sg-pm: [-26   0  19  39  17   6  13  24 -58 -15  16 -24 -28   8  -2  23 -26 -22
  -1   6 -69   0 -16  41 -40 -26  38   6]
nt-gz: [ 62 -14  -4 -99 -43  27   0  40  22 -34  44  -2 -36  42  -2 -18  24  68
  -4  -1 -73  -1 -57 -18  22   5  -4  13]
nt-gz: [-17  -2  27  20   2 -23   3 -33  16  82  10 -12  21  61 -46  12   3  -5
  21 -25 -79   0 -48  30 -29  -9  20   3]
sg-pm: [  14   -6  -18    2  -52   60   -4   21    5   28  -36   69   12   -8
   -5    7   17   28   31   59   65   21   18  -89    8   39 -107    3]
sg-pm: [ 46 -56  38 -37  36  16  32  46  38 -15 -55 -23 -27  -2  16 -77  54   0
 -13 -16  72  39   4 -50  13  28  20   1]
ms-sq: [ 76 -31  41 -21 -14   4  67  11  35 -35 -18 -54 -57  36 -14 -88   4 -28
  56 -66  50  97 -32   5 -40 -35  28  70]
ms-sq: [-26 -92 -25 -55  57 -56  23 -34   7  56  24 -35 -11  36   7 -29  42  23
 -66  43 -89 -60 -44  33 -33   7  -8 -15]
ms-sq: [-15  -7  -1 -36  11 -10   2 -25  -4 -11  13   6  -4   7   7 -17  -4   1
 -26  -4  -4 -12 -13   6 -15  20   6  12]
hd-gn: [-23  -8 -40  79  -6   7  13 -18 -33  68  -6  19  -3  25 -37  50   2  -5
  31  55 -53  -5   8  17 -52 -37 -72   8]
ms-sq: [ 36  19  -2 -19  14 -34 -22 -32  69  50 -11   7  14  55 -19  -6  57  -5
  -7 -55 -13  -4   9   0  34  10  15 -23]
ms-sq: [ -7  42  52  39  43  43   2  49 -24 -50 -12 -29 -10 -16 -40  12 -16  19
   5 -47 -33  16  -9  29  -4 -29 104  21]
hd-gn: [-30 -54  -4  52  -8  -5 -14  69 -40  33 -34   6  16 -61  80  25   7 -44
 -15  96  52 -25  52 -56  41  35 -59 -94]
ms-sq: [ 35 -27  -2  11  16 -56 -11  24  63  42  -3 -67  30 -14   9  -1  36  11
   3 -14 -15 -24   7  21  72 -37  37 -65]
hd-gn: [ 39 -20 -23 -17  29 -73  12 -41  59  15   5 -51  -6  19   8 -35  33 -23
 -10 -45   8  -4  12  44  17 -34  24 -10]
hd-gn: [-24   7  -7  34  15 -22  -8 -34   8  51  -8   6  25  11 -19  20   5 -13
   2  -1 -12 -14   8  15  -8  -4  -7 -11]
nt-gz: [-52  13 -15  25  52 -16  -1 -41 -18 -19  -7  -5  22 -48  -6   5 -23  -3
 -30   1  31 -28  27  32 -17  -9  25  13]
hd-gn: [  1 -67  23  24   4 -29  12  50 -11  13 -48 -18  -9 -38  94 -36  17 -87
 -12  38 103  18  49 -52  27  41 -27 -70]
sg-pm: [ 23 -26   3  -3   7   6   2  72 -10 -27  16 -49 -19 -21  15  10   9  32
  -8  21 -55 -18 -12  14  33 -32  34 -31]
nt-gz: [  0  15 -39 -29  11 -49  -1 -59  11 -21  47 -22  -6  12  -4   1 -12   3
 -20 -27 -39 -27  -7  64 -10 -34  19  20]
sg-pm: [  9  18 -21  17  17 -15 -42  13  45  33 -17   2  46 -27  -3  33  38  30
 -14   4   8 -41  38 -13  77  -2   4 -62]
nt-gz: [ -1  93 -26  46  10 -12 -52 -56  30  36 -17  58  31  32 -31  54  26 -27
   2 -52   9 -11  60   7  25   6  -3 -17]
nt-gz: [ 12  25  14   2  22   8  -9 -15  17  29 -21  29 -11  59 -28   1  41 -14
  -6 -40 -23  13   4  -8 -13  20  13   6]
hd-gn: [-13   7  -5  54   9 -14  21 -47 -10  21 -28  13  -8  13  -8  -9  -9 -63
  24 -14  53  36  31  10 -50  -8 -27  28]
nt-gz: [ 23  -1 -47 -37 -16  -5  10 -15 -11 -40  41  -2 -37  15   4   1  -4  20
  -8  11 -40 -10  -9  28 -18 -28 -24  29]
nt-gz: [-15 -47  24  44 -40  15  38  11 -27  59 -14  -4  -2  16 -10  -7 -25 -24
  56  44  -1  40 -35 -19 -54  -4 -55  17]
ms-sq: [ 16  39   6  30 -43   2 -40  45   1   8  15   1  20  -6  14  54  -8  -3
  24  -2 -31  -9  12  -5  60 -10   9 -54]
sg-pm: [ 74  44 -44 -41 -77  37  -7  24  19 -66  50   3 -22   2 -22  20 -16  71
  45  -8 -31  15 -18   5  32 -52 -27  37]
hd-gn: [-59 -23  73  12  -7  12 -15  19 -26  72 -28  34  34  19  21   3  -6 -42
  -8  21   1   1 -25 -55  -8  85   0 -44]
sg-pm: [ 55 -40 -58 -51  59 -28  13  -5  42 -33 -20 -14 -44   0  27 -46  79  12
 -57   3  37 -19  49  -3  21  -7 -17  -8]
sg-pm: [ 33  13 -42   9 -19  50  21   7 -21 -27   3  27 -47  24 -37  14   9  33
  27  22 -25  24   4  -2 -42 -36 -55  56]
hd-gn: [ -6  -8   5   7  23  -3  -6   4  25  37  -5 -17  27   0 -31  10  19  39
  -4   1 -35 -22 -16   8  17 -11  21 -14]
sg-pm: [  0  62  31  17 -52  32 -36  18 -12 -18 -16  56  16  -8  27  22 -24 -45
  26 -23  68  33  32 -53  31  48 -10 -18]
nt-gz: [-38  33 -10  14   9  -1 -18 -40   6   1  -4  19  45 -38 -18  16 -25  16
  -5  -4  38 -20  16   4   9   5   3   8]
ms-sq: [-14   6  -3  -6 -22  25  20 -25  -5 -19   6   6  14 -26 -30 -12 -42  32
  29   7  32  18 -23   0 -29 -13 -18  56]
nt-gz: [ -9 -13   9  31  32  -3  11  13 -18 -11 -30  -6 -16 -16  22 -12   8 -40
 -12   3  41  12  33  -5 -11   5   8  -9]
nt-gz: [ 51 -29  36 -17  21 -17  -4  77  15  -1  -3 -46 -39  38  35 -13  54 -21
 -21 -25 -59   2  -6   0  43   1  60 -59]
sg-pm: [-25 -49  -2  18  -2  27  23  12 -23  45 -18  13   2  -1 -15   0   3  21
  10  65 -11  -1 -20 -27 -37  10 -55   9]
sg-pm: [ 21 -20  34 -61 -37 -22 -10  29  42 -14  24 -41  31 -29  32 -31 -18  22
   5 -17  21  -4 -37 -15  65  15  38 -32]
hd-gn: [ 15  26  48 -71 -10  37 -11  13  21  -8  31   5  -1  55 -50  -7   5  66
  -3 -50 -92   2 -79   0   2  19  63  30]
ms-sq: [ 47   2  -5  12 -32 -18  -5   4  53  49  -2 -15  15  28 -18   6  25   7
  41 -19 -11  15  -5  -3  34 -26 -15 -19]
ms-sq: [ 19 -35 -41   7 -33 -36 -15   5   9  63   0  19  -3  26  47  21  39 -36
  -2  52  -7 -19  29 -28  26  16 -85 -64]
ms-sq: [ 29  45  12  31  -3   0 -27  18  33   7 -19   1  18   1 -10  20  18  -9
  20 -42  18  11  30  -7  50  -9  29 -29]
hd-gn: [-21  18  29  20  30  17  16 -32  12   0 -33   3  20 -12 -43 -24 -14   3
  14 -37  52  28  -2   1 -29   1  31  46]
hd-gn: [-25  -4  -9 -66 -44  14  -8   2 -46 -58  51  23 -10 -22  44   1 -49  14
 -25  37 -11 -22 -28 -11  -6  34 -22  10]
[ -4  45 -42  48 -31   6 -11 -27 -39   2  13  45 -21  27  -2  50 -15 -39
  22  12 -18   8  34  14 -33 -17 -56  13] => hd-gn
[ 29 -89  -5  10  48 -32  47  20  15  49 -23 -55 -41  37   2 -39  60 -14
 -10  22 -38   6 -10  16 -29 -29  -8 -12] => ms-sq
[  5 -38  -5 -15 -23  15   5  59 -34 -23  16 -11 -22 -22  41   6  -7  11
  -8  56 -22 -12  -9 -18  12   3 -23 -26] => sg-pm
[-68 -42  24  29  23 -48  29 -48 -12  54  21 -59  41 -15 -25  -9 -52  -4
   9   9 -40 -19 -55  62 -48 -29  35  15] => nt-gz
[-13  46 -15  -6  16 -12 -26 -37  21 -16  11   5  32 -22 -20  16 -10  24
 -14 -31   8 -26  13  23  25  -8  31   4] => hd-gn
[-23  14 -45   8  27 -40  -5 -66  22   6  15 -15  33 -29 -23  10 -12  21
 -12  -6   8 -36  15  47   1 -35   3  12] => hd-gn
[-35  19  -7  16 -40 -11 -35  -1 -13  28  27  14  47 -24  14  50 -35   6
   7  30 -23 -35  -4  -2  33   9 -18 -41] => sg-pm
[-10   3  -1  34  24 -38  -8 -36  27  64 -15  -5  24  25 -17  10  22 -26
   2 -21 -11  -9  12  19   1  -6   6 -22] => hd-gn
[-12 -25 -10  33  19  28  38  -5 -48  16 -14  18 -50  43 -24   0  11 -17
   6  31 -40  22  -7   7 -85 -11 -40  44] => nt-gz
[ 10 -42  15  82  22  19  39  79 -19 -12 -30 -76  -7 -66 -10   0 -13  16
  40  35  14  21   9  17   3 -73  26  -6] => ms-sq
[-24  18   4  21  11   2 -11 -14   3  -2 -22  13  30 -37   2   3 -13  -9
  -2  -3  60  -2  28 -13  13  14   3  -6] => nt-gz
[-25  29  16   0  25 -26 -22 -45  31  47  11  -4  42  27 -43  17   4  17
  -9 -44 -52 -27 -25  33   7   0  50  -5] => nt-gz
[-16  -6  36  19  35 -11  25 -51  10  35 -46  16  -5  38 -15 -44  13 -64
   4 -44  58  44   8  -9 -55  31   7  32] => nt-gz
[ 47  48  35 -49 -30  48  -8  33   0 -60  16  21 -40  46 -12 -10   2  13
  12 -58 -29  39 -27 -16   3  16  41  33] => hd-gn
[  7  29 -56 -24 -63  18  -7 -36  -3 -18  40  37   8  -6 -18  26 -32  44
  26  27  -4  -7  -9   0  -7 -18 -71  38] => nt-gz
[ 14 -32  -2  40  -9   4  18  46 -14   9  -9 -31 -12 -16  10   6   1  -6
  25  34  -5  11   5   0   2 -32 -15 -17] => ms-sq
[-37 -20  38  74  76  -2 -22  72 -34  29 -60  -7   3 -27  42  25  43 -53
 -47  25   8 -26  59 -23  31  33  43 -91] => sg-pm
[ -15  -18   -3  -15  -80   14   25    4   -3  -26   59  -53   48  -77
  -27    1 -102   85   67   40   -5    1  -77   26    2  -61  -11   46] => ms-sq
[ 48  48 -37   9   3  18 -29  10  36 -18 -23  32  -3  -2 -10  21  46  18
   0 -19  35   0  59 -23  50  -8 -17 -14] => sg-pm
[-50  63  30  40 -35  83 -43  41 -63   3  -8  82  22  -5 -18  72 -31  15
  12  32 -26  -5   2 -51  -1  49 -18 -10] => hd-gn

ff_fm: [-18   1   9  12  13  19   2  -1   6  -3   4   5  -8   0  -9   7  -5  20
  -5  -4  32  -1 -18 -44 -28 -14 -37  -5]
gt_zz: [-38  29  14 -28  30  -6 -51 -44 -23  41   9  57  17 -20  -8  11   3  19
  22  58   3  34  39 -34 -13 -24  51  10]
cz_zs: [  3 -11  -1 -33  12 -19   3  13   4  -2  24  19  25 -42  11 -11 -45   6
  17 -25 -15  41  10  31  27 -18  42  18]
jb_jj: [-15 -23  17  36  38 -17 -61  25  15  89   9 -11 -24 -22  14  -8   0  34
 -76 -39  41 -55 -28 -29  29  -8 -32  21]
cr_lb: [  8  65 -37  -6  25  16  -5 -67  25  -3  -3  27   6  47  -8   6  63  -7
  14  46  28 -15 -32 -46 -80  19 -44 -26]
jb_jj: [   0  -10   12    1  -51   44   67   27  -15 -113   -1  -22    3  -23
  -35   19  -64  -10   58    8  -15   59   38   12   -2  -35   11  -20]
jb_jj: [-42  17  39  40  13  -4 -27   8 -28   4 -10  -9   2  -8 -10  12 -16  27
 -24  -3   0 -14 -16 -33  -7 -10 -11  -7]
ff_fm: [  2  60  -3  76  -8  -4 -21 -15   5 -31 -47 -54  -5   9 -27  17  20 -19
 -18  15 -53 -70   0  16  14  38   2 -26]
cr_lb: [ -6 -11 -23  31   1  57  33  33  54 -49  10   7 -27   0 -24   6 -13  23
  -3 -66  61  12 -48 -45 -10 -38 -63  -8]
gt_zz: [ 34  20   8  30  92 -55  47   5  76 -13  -5   9  -8 -65  22  51 -42  53
  -7  35 -33   0 -17   6 -11  29 -52  -5]
cz_zs: [ 14 -36 -19 -19 -10  15  17  41  20 -11  30  20 -10  -9   7 -11 -20   9
  -6 -46  40  41 -19  13  21 -38  -8  10]
jb_jj: [ -38  -68   42   21   25   13   52   50   30  -13  -11  -15   -9  -44
    2    0  -62   37    9 -100  -10   -6  -18  -35   29    3  -26   30]
cz_zs: [ 18 -16  -8   5 -27  25  16  -7   7  -6  -8 -53  -7  14  -8 -19   8 -30
  -1 -19   9 -49   4  -6 -12  21 -31  -4]
jb_jj: [  7  -3 -13 -27  32 -34 -40 -22   7  82  10  23   8  16  33 -24  41  -1
 -28 -10  10 -27 -22   2   0  25   4  21]
gt_zz: [  3 -44  21  33 -43  10  53  55 -16 -46 -18 -52 -18  28   4  -3 -11  -7
 -17 -51  -7 -18 -31  14   9  13 -44 -10]
cz_zs: [ -3  33  27  -4  33 -44   0 -40  -9   1 -22 -16  35 -44   3  13 -29  -4
  32  45 -83 -16  45  21   2  44  46   4]
cz_zs: [-13 -19  19 -30  -1 -29 -13   7 -33  28  11   0  29 -10  21 -26 -20  -5
  -1 -30 -21   9  -1  23  17   5  37  19]
cr_lb: [ 45 -49 -23  31  14 -27  16  69  55  25  -1  22 -62  -1  28  27  21  29
 -57 -11  15   6 -20  46  68  -5 -28  11]
gt_zz: [ 19 -23 -32  -4 -83  59 -15   1 -17  -6  -5 -33 -28  42 -28 -22  41 -55
   3   4  30 -23  43  12  23 -15  17  -5]
ff_fm: [-11  10  13  42  17 -14  -1  26  12 -16 -14  -6  -5 -22  -4  17 -21  21
 -17 -22 -23  -6 -16   9  28   0   1  -2]
jb_jj: [ 78 -32 -58 -60  35 -16  37   7  85  16  51   8   7 -49  32 -27 -30  -7
   6 -41  29  16 -11  43  10   0 -22  23]
cz_zs: [ 78 -50 -64 -95 -30  31  13 -46  35  54  31  15 -26  20  13 -25  53 -53
  33  68  53   4  76  15 -14   4   1  18]
ff_fm: [ -5   6  -3  42  18   1  19  18  23  -9 -16  10 -26  41   7  18  37  25
 -31 -19  20 -16 -65 -26 -21  13 -65 -15]
gt_zz: [-36  16   9  46   3   3 -28  37 -16  -2   4  16 -10  32  -1   3  14  33
 -53 -47  42   4 -78 -27  -6 -30 -37 -14]
jb_jj: [-27 -18  -3  22  33  -7 -22   3  27  62 -22  20 -18  33  17 -12  54  17
 -34 -64   7 -48 -50 -31  17  32 -19  23]
gt_zz: [ -2  17 -18 -14 -34   9 -28  -4 -32  -4   6  27   0  32  -7  -3  30 -16
   2  28  10  32  11  19   7 -24  38  -9]
gt_zz: [  2 -26  19 -13  18  32  16 -32  26  19  10 -65  10 -51 -14 -22 -49  -9
  18 -20  25 -62  29 -60 -41  15 -50  12]
ff_fm: [-25  -7  42  27 -14  17  19  24 -14 -59 -10 -43  11 -69 -33  15 -88   7
  30 -10 -40  11  50   2  30 -22  31   0]
ff_fm: [ 14  59 -17   5  -1 -12 -41 -36  -9   0   4 -27  29  -7 -10 -14   2 -26
  -6  20 -14 -30   3  19 -13  10  19 -15]
ff_fm: [ 25 -33  -5 -43 -53  16  54 -14 -24 -30 -12 -24   3  36   3 -13  17 -47
  47  24 -24   6  39  25 -16  29  10  -3]
cz_zs: [  0 -21  24 -13 -42  25   4   3 -32 -26  10 -59  17 -45 -24 -17 -65 -27
  26   1 -10  -5  61   8  10 -19  27   2]
gt_zz: [ 29 -24  14  13  23 -44  80  41  29 -43  -7 -44  16 -14  35  -4 -42   9
  -7 -68 -45 -16 -61  39  -3  50 -53  -1]
ff_fm: [-33 -67  38  13 -41  56  22   6 -11  -4 -44 -19 -45 -17 -38  24  -9  -8
  46  30 -26 -12 110 -33  47  -1  38  21]
cr_lb: [ 30   7 -15  58 -27  28   9  40  28 -56  -5 -29 -42 -27 -34  36 -24   4
 -18  28  13   3  27  22  36 -36 -16 -24]
jb_jj: [-28  -8 -24  11 -13  31  33  -6  22 -20 -46  35 -16  78  -4  -5  79 -12
  28 -60 -21 -10 -40 -19   7  40   4   8]
cr_lb: [ 11 -47 -18 -36 -52  42  -4  -3 -10  22  10 -31  -4  20  -6 -45  15 -45
  10 -40  29 -26  26   0  12  -2  10  18]
gt_zz: [-72 -45  52 -14  39   2 -19 -20  -8  72 -19  -7  23 -28   6 -32 -20  14
  17 -81 -26 -50  10 -63  14  33  25  51]
cr_lb: [ 46  35  -8  41   4 -60 -48   7   1  24 -18 -26 -13 -30   7  26   6 -11
 -43  71 -61 -32  45  87  67  21  49  -8]
gt_zz: [-59 -27  26  48 -17   8 -27  44 -29  22 -36  29 -34  44  -4  11  42  24
 -32 -44  -7  -2 -22 -16  54  -7  24  13]
cz_zs: [-38  94   4  75  32   0 -32 -36   9 -32 -40 -18  20  10 -30  16  18   9
  -9 -10 -37 -53 -45 -34 -26  29 -11 -28]
cz_zs: [ -2   1 -26 -11 -49  51 -29 -10 -10  -4  19 -57  25  13 -23 -64  -5 -50
  -4 -87  39 -47 -19 -11  -7 -12  -2   3]
jb_jj: [  6 -43  -9 -63 -50   6  27 -27 -33  16 -25  18   0  58  13 -19  60 -51
  54  25 -43  12  56  31  15  41  62  20]
ff_fm: [ -38  -56   13   50  -41  100   12   30    9   -9  -20    4  -85   39
  -46   33   34   24  -10   11   90   -8   21 -100   -8  -49  -69   -8]
cr_lb: [-41 -34  18  -8 -28  68  42  22  -7 -57  15 -12   6  -7 -29 -16 -50   7
  36 -72  45  29 -15 -60 -28 -42 -30   1]
cz_zs: [ 12 -30 -22 -30  18 -12   9  37  22  18  30  82 -24   8  26  15  14  36
 -12   2  42  77 -23  13  20 -41   0  12]
jb_jj: [ -3 -32   4 -37 -51  25   6  24 -40 -26  28   0   9  -8  -9 -17 -36 -16
  21  -9  22  53  29  17  13 -48  34   4]
cr_lb: [  16   13   17  -13   43  -68   39  -14  -17   23    0    3   20   68
   63   -3   46   18  -36   11    0  -21 -104   -8  -92   65  -95  -20]
cr_lb: [  2  36 -19 -10   8   9 -12 -44   5   5  -2  10  10  23  -6  -4  33 -13
  13  25   9 -13  -6 -21 -39  13  -8 -10]
ff_fm: [  8  25 -17   4 -32  36 -15 -40 -12  -5  -9 -28  -5  35 -24  -7  38 -34
   7  38  20 -37  19 -23 -37   8 -17 -20]
cr_lb: [  6  28 -13   7  14  -1 -10 -19  15  -1  -7  26 -10  -1  -9  23  18   7
   7  48  -3  11  17  -3  -3  -4   9  -8]
[ 15  11 -32   2 -16  38  -5 -17  24 -10  -1   7 -21  11 -23   6  26 -14
  11  24  28  -3  21 -14  -5 -14  -6  -8] => cr_lb
[-27   3  44  19 -33  14 -27 -25 -69  20 -26 -15 -26  32 -20  30  31  -3
  -4 110   4 -17  60 -39 -30  -2  -2 -20] => cz_zs
[-10  -7   8  33  46 -20  13  45  41 -11  -5  63 -33 -36   4  53 -19  61
 -10  12  -7  56  -4   4  46 -29   7   7] => cr_lb
[-18  12   4  31  12   6 -42 -24   9  41 -31  -2 -20  -3 -16  13  32   0
  -8  25 -19 -46  36 -20  26  18  23   9] => ff_fm
[-59  54  40  28  56 -65 -30  24 -44  -4  -4 114   5   9  19  64   7  83
 -22  63 -22 102 -45  -3  -1 -38  33 -16] => gt_zz
[  5 -41   9 -45  -6 -10  22  -4  -9  20   2   3  10  -5  18 -16  -6 -13
  26  -5 -21  10  29  15  10  18  26  22] => jb_jj
[ 25   0 -10 -56  60 -87  37 -27  16  45  -4  43  37  35  72 -16  45   2
   7 -13 -57   3 -59  41 -25  83  -1  18] => ff_fm
[-26 -11  23  45   2   0  13  49  -8 -19   1 -27  -2  21   8 -10 -14  26
 -47 -85  27 -20 -90 -24 -14  -4 -67 -10] => gt_zz
[ 27  20 -49 -58  -1  18 -27 -49  22  22  28  28  17 -13  -8 -22  14 -30
  33  27  21  17  41   8  -6 -15  42  10] => cz_zs
[-26  21 -26 -36 -19  61 -35 -61   1   6   2  21  14  -4 -42 -20  16 -32
  58  11  15   5  60 -40  -7 -21  58  12] => cr_lb
[ 51 -75 -24 -35  23 -23  57  42  46  38  13  91 -73  38  50  46  59  42
 -18  66  47  70  -4  15   9  -9 -48  11] => cz_zs
[-43   0  45  23   1 -22 -25  13 -57  23 -16  26 -12  30   8  25  22  30
 -26  41  -5  15  -8 -19  -5  -6   3  -7] => cz_zs
[-31  22  -5 113 -26  59  15  21  29 -63 -71 -18 -63  53 -51  46  57   9
 -14 -11  -8 -48 -20 -41  19  12 -41 -29] => jb_jj
[-20 -49  32   2 -53  37  19  11 -39 -11 -22 -34 -21  13 -19   1  -5 -19
  21  12  -6 -11  54 -17  11  -1   9   4] => gt_zz
[-19  30   8  16 -20  26 -28 -23 -25 -14  -6 -26  10  -4 -30  -3  -7 -15
   8  17   2 -19  23 -22 -14 -11  12 -13] => cz_zs
[ -8 -50   6 -28  -9   3  12  17  -6  26   9   3   1  11  18 -26   0  -3
  -1 -51  13   2 -12  -4  10   3  -2  22] => cr_lb
[-15  35 -14   2 -11  22 -45  -5 -22   3  31   8  13  22 -11 -20   9   2
 -28 -16  64   8 -46 -29 -37 -43 -23 -17] => gt_zz
[ 51  29 -50 -16  48 -14  -7 -35  75  23  18  -4  12 -38   8 -12   0 -10
   0  -5   4 -31  -5  16  -5  22 -13   7] => gt_zz
[ 56 -83  -4   6 -52   9  63  68   3 -12   6 -34 -61  41  23   9  16  -6
 -39   8  45   0 -10  28   7  -3 -79 -10] => cr_lb
[ 39  94 -52  54  18  -3 -57 -40  48 -10 -20  12 -25 -22 -37  47  36  -8
 -11 104 -21 -20  50  31  28  -5  35 -28] => cr_lb
[-15 -36 -14 -61  35 -26 -42 -24  15 101  -2  98 -10  -7  25  -2  48  10
  23  22 -23  36  59  14  66   6 100  55] => cr_lb
[  9 -42  -6 -14  16 -20  45  51  18  -2  18  46 -16  30  39   3  11  33
 -22 -45  31  48 -71   8  -3  -8 -45   6] => ff_fm
[-38   0  31 -15   7  -9  -9  -6 -38   8   4  17  22  -1   4  -4 -15  13
  11  -2  -6  22  -3 -20 -15  -8  18   5] => gt_zz
